Rows, each followed by one of two labels for a hidden trait (new trait and labels in each part)
In the rows, zero is written as 100.
[107 110  88  84 104  97 109  99 136  98  96  96  40  94 100  98 101  99
  99 100  99 102 100  85  99 101 100] => R
[ 93 118 100  94  89  99 111  94 104  97 105  97  75 123  96  96 120  82
  99 101  94  78  90 107  95 102  76] => F
[ 98 122  69  95 105  89 123  88 107 118 100 119  62  74 100 104  80  81
 100 100 106 144 101 113  85 102 114] => R
[ 89  95 100  58  98 101 133  99  95  91 100  96 109 112 103  67  96 111
  91  99 109 105 102  96  98 104 104] => F
[101  99  91  97  98  94 108 100 107  96  99  94 131 100 100  81 101 101
  97 100 116 104 101 108 105 106 104] => F
[ 90 127  96 128  98 119 108 103 106  97  98  95 150  87 104  98  99  97
  98  99 102 103 101 101  91 103  99] => R
[ 97 109 100  93  98  95 108  94 111 102  97  97  98  85 103  96  97 101
  84 100 103 103 101  98 102 103 109] => R
[ 93 113 100  99  98  99 111  99 102  97  94 100  84 130 101 106 116  97
  99 101  86 101  99 106  96 104 106] => F
[ 91 114 101 104  91 101 112 100 104  98  87 109  43  98 103 105  97  96
 100 102  90  96  98 123  88 101  92] => R
[ 95 128  99  95 105  96 109  99 106  97  95  95  93 102 100  96 100 104
  98 101 103 103 100  81 105  98 122] => F
[102 114  89 102  98  84 110  99 118  85  97  89  67 100 100 111 115  76
 119 104 102 102 105  99 107 100 101] => R
[102 110  94 125 113  96 128 115 105 104  97  95  25  96 101  97 100  97
 134  97  88 137  98  97  99 102 101] => F
[ 95 111  99  95 104  98 110  99 106  98  97  99  83  99 101  99 101  97
 101 102  97 102 100 105  80  98  98] => F
[ 94 113  99  93  98  93 110  99 116  98  94  97  83  98 101 100 102  97
  90 102  97  98  96 102  95 102  97] => F
[ 97 109  99  95 105  95 110 100 106  97  99  95  97 108  99  96 113  97
  98  97 104 102  96 108 110 107 102] => F
[ 96 133  99  94  98  97 105  96 105  97  95  96  89 100 100  97 100  88
 100 101 105  99 100 102 110 101 102] => F
[ 92 108  86 128  99 100  79  99  90  97  90  94  84  78 102 126 104  97
 100 103  92 100  97 108  94 104  69] => F
[ 95  99  99  96  99  97 111  99 112 106  94  96 114 111 100  98 101  97
  99 101 100 102 100 108 100 102  86] => F
[ 99 106  94  95  86  91 108  93 108  96  90 111  89 103  99  88  62  96
 110  98 101 109 102  95  89 113 107] => F
[ 97 108  98  94  98 103 115 108 111  95  98  97  95  99 107  95  95  97
 106 100 104 120  99 101  94 103 101] => F
[ 88 111 123 117  98  94 120 106 105  94  95  89  83 107 102 102 102  97
 101  95  98 103  99  88 103 102  96] => F
[ 93 104 110  95  98 113 116 100  92  98 100  97  87  98 101  99  95  97
  99 105  76 102 100  92 103 104  98] => R
[ 87 117 107  91  83 112 100  95 103  99  83 111   0  97 104 110 121  87
  79 100  82  97  97 152  92 103  57] => F
[ 96 111 100  96  97  97 110 103 105  98  96  96  93  99 101  98 101 101
 100 101 102 102 100 103  98 102  99] => F
[114  79  88 147  80  91 112 100  72  76  79 126 126  97 107  93  93  84
 100 103  60  82 102 109  97 101 112] => F
[ 83 110  96  97  97 110 115 101 103  99  84 104  29  96 106 121 115  86
 102 104  71  95 113 142  81  99  90] => F
[ 98 108 102  55  97  99 107 100 103  99  94  97  82  99 101 100 106  96
  98 102  96 101  79 106  84 102 107] => F
[ 91 105 100  94  98 109 110  97 106  98  92  97  78 104 106 104  89  97
 100 102  94  99  99 108  87 102  72] => F
[ 95 121 100  95  98 113 105 101  91  98  95  89  85  99 101  95 102  96
 100 100  98 103  99 104  98 103  74] => R
[ 92 129 103 143  98  98 109  99  96  91  84  96  88  99 101 100 104  97
  91  98 106 103 100 101 104 103  99] => R
[ 89 119  88 135  98  89 115 101 103  99  82 102  41  93 104 114  98  94
 102 107  79  89  98 126  80  98  81] => F
[102 114 100  51 105  96 110 112  83  98  96  96  91  98 109 112 100  97
  99 101 101 102 104 102  98 104 117] => R
[ 93  96 114  95 100  96  88 107 105 101  94 103 118  99 101  93  95  86
  84 102  80  90 100 105  96 106  97] => R
[ 97 107  98  95 102 110 108  99 105  96  88  94 122  99 103  93  98  98
  80 100 106 104 101  87 103 101 103] => F
